Below are the code and all the weights of a small trained network. Each question names an input and a target symbol and asks about switching units off, where a switched-off unit gives its printed mean instead of its output.

import numpy as np


def w(rows, s, z=0):
    codes = np.array(rows[::2]) - 128.0
    scale = np.full(codes.shape[1], s)
    scale[-1] = z or s
    return codes * scale


def f(y):
    return np.maximum(y, 0)


def softmax(a):
    e = np.exp(a - a.max(-1, keepdims=True))
    return e / e.sum(-1, keepdims=True)


def log_softmax(a):
    a = a - a.max(-1, keepdims=True)
    return a - np.log(np.exp(a).sum(-1, keepdims=True))


def net(x, mask):
    ids = ['ΛΞΣΦΨαδζημπτ'.index(c) for c in x.split()]
    T = len(ids)
    res = E[ids] + P[:T]
    q, k, v = (res @ M[0].T for M in (Q, K, V))
    z = softmax(np.where(np.tri(T) > 0, q @ k.T / 4**0.5, -1e9)) @ v
    res = res + np.where(mask[0], z, O[0][:, -1]) @ O[0][:, :-1]
    y = f(res @ A[0][:, :-1].T + A[0][:, -1])
    res = res + np.where(mask[1:9], y, B[0][:, -1]) @ B[0][:, :-1]
    return log_softmax(res[-1] @ U[:, :-1].T + U[:, -1])


Q, K, V, O, A, B = {}, {}, {}, {}, {}, {}
E = w([
[242,80,62,226],'Λ',
[207,50,159,87],'Ξ',
[142,252,45,111],'Σ',
[136,228,116,98],'Φ',
[166,121,156,76],'Ψ',
[157,150,168,86],'α',
[186,200,23,222],'δ',
[180,85,237,77],'ζ',
[170,136,241,96],'η',
[25,177,104,185],'μ',
[151,194,80,91],'π',
[211,164,25,235],'τ',
],0.019)
P = w([
[29,103,85,119],'0',
[109,116,101,170],'1',
[158,120,109,155],'2',
[199,123,122,151],'3',
[236,135,139,157],'4',
[254,148,172,144],'5',
],0.0096)
Q[0] = w([
[92,81,141,243],'head 0',
[131,125,94,129],'head 0',
[147,146,141,173],'head 0',
[3,93,124,227],'head 0',
],0.011)
K[0] = w([
[40,87,85,163],'head 0',
[113,117,142,178],'head 0',
[132,101,103,149],'head 0',
[9,78,130,151],'head 0',
],0.013)
V[0] = w([
[200,254,188,190],'head 0',
[87,40,26,234],'head 0',
[203,81,69,144],'head 0',
[95,209,42,102],'head 0',
],0.0083)
O[0] = w([
[83,51,159,160,253],'head 0',
[135,142,249,200,179],'head 0',
[2,168,192,93,226],'head 0',
[162,19,233,74,188],'head 0',
],0.0079)
A[0] = w([
[91,147,109,157,87],'neuron 0',
[94,63,48,133,247],'neuron 1',
[25,198,150,108,209],'neuron 2',
[127,58,50,187,143],'neuron 3',
[92,30,110,120,4],'neuron 4',
[151,5,113,124,51],'neuron 5',
[203,69,142,80,135],'neuron 6',
[166,210,90,96,46],'neuron 7',
],0.017,0.0045)
B[0] = w([
[166,138,90,45,161],'neuron 0',
[106,132,17,182,197],'neuron 1',
[115,42,161,178,202],'neuron 2',
[82,29,163,158,166],'neuron 3',
[73,199,221,165,146],'neuron 4',
[7,107,173,192,195],'neuron 5',
[170,163,72,40,254],'neuron 6',
[151,202,235,169,182],'neuron 7',
],0.02,0.0065)
U = w([
[91,59,121,184,208],'Λ',
[221,183,230,156,70],'Ξ',
[12,168,152,121,35],'Σ',
[31,103,67,141,102],'Φ',
[195,175,129,117,127],'Ψ',
[142,136,83,142,149],'α',
[145,120,165,56,205],'δ',
[73,214,125,193,17],'ζ',
[72,118,42,220,4],'η',
[72,169,114,149,152],'μ',
[110,95,86,82,161],'π',
[196,90,228,30,136],'τ',
],0.011,0.005)

Each question gives the input, a string of symbols that net reads in full, and the target symbol t.
The units are the heads (4 rows each of Q, K, V and O) and the neurons (one row each of A and B). Each row of codes is followed by its name. A weight is (code - 128) times the scale printed after its matrix; where a second scale follows, it is the last column's (O, A, B and U).
mask holds one flag per unit, heads first, then neurons. A switched-off unit (its flag False) gives its mean, the last column of its rows in O or B, instead of its output. The means were averaged over made-up inputs and are rounded, as every weight is.
A unit's drop is (log p(t) with every unit on - log p(t) with that unit switched off) / (log p(t) with every unit on - log p(t) with every unit switched off).
The circuit of an input: a set's keep is (log p(t) with only the set's units on - log p(t) with every unit switched off) / (log p(t) with every unit on - log p(t) with every unit switched off). Starting from all 9 units, units are removed one at a time, each time the one whose removal leaves the highest keep (on an exact tie, the one counted first), for as long as the keep stays at least 0.8.
units of the circuit, in order: the units of the circuit, biggest drop first
unit that matters most: the unit with the biggest drop
top k neurons: the k neurons with the biggest drops, biggest first
input Ψ α Λ π π, target π: top 2 neurons -> neuron 7; neuron 6
input τ Ψ Λ Ξ, target Λ: top 3 neurons -> neuron 2; neuron 6; neuron 7
input η Ψ Φ, target Ψ: units of the circuit, in order -> head 0; neuron 7; neuron 5; neuron 2
input Ξ Ξ Ξ Σ Σ Ξ, target Σ: units of the circuit, in order -> neuron 5
input τ τ τ η ζ η, target ζ: top 2 neurons -> neuron 7; neuron 1
input ζ μ Σ τ Σ, target τ: units of the circuit, in order -> head 0; neuron 1
input τ Φ α, target Φ: units of the circuit, in order -> head 0; neuron 5
input τ μ τ μ δ Ξ, target δ: top 2 neurons -> neuron 1; neuron 6
input δ Λ Φ, target Λ: top 2 neurons -> neuron 2; neuron 6
input Ξ δ Ξ τ τ, target Ξ: units of the circuit, in order -> head 0; neuron 1
input ζ τ ζ η Ξ ζ, target Ξ: units of the circuit, in order -> head 0; neuron 7
input ζ π Λ α, target Λ: units of the circuit, in order -> head 0; neuron 2
input τ δ Σ, target τ: top 2 neurons -> neuron 1; neuron 6
input ζ δ δ ζ π Ψ, target π: unit that matters most -> head 0
input Λ δ Φ η, target Φ: units of the circuit, in order -> head 0; neuron 5
input τ δ ζ π μ, target Λ: top 2 neurons -> neuron 6; neuron 2
input π Ξ η, target Ξ: units of the circuit, in order -> head 0; neuron 7; neuron 5; neuron 6
input Φ Σ π, target Σ: units of the circuit, in order -> neuron 5; head 0; neuron 4
input Φ π ζ Ψ, target ζ: units of the circuit, in order -> head 0; neuron 7; neuron 1
input η Ξ η π, target η: units of the circuit, in order -> neuron 1; head 0
input Ψ π Ξ, target π: top neuron -> neuron 6
input Ψ η Λ π, target Λ: top 3 neurons -> neuron 2; neuron 6; neuron 0
input δ τ τ δ, target Ξ: top 2 neurons -> neuron 1; neuron 5
input μ η τ, target Λ: top 2 neurons -> neuron 3; neuron 5
input Σ α Ξ α δ η, target δ: units of the circuit, in order -> head 0; neuron 6
input Ψ Λ ζ τ Φ δ, target Λ: units of the circuit, in order -> neuron 2; head 0
input Ψ δ ζ Φ δ ζ, target δ: units of the circuit, in order -> neuron 6; head 0
input π Λ η, target Λ: top 3 neurons -> neuron 2; neuron 6; neuron 7
input π Φ Σ π, target Σ: unit that matters most -> neuron 5
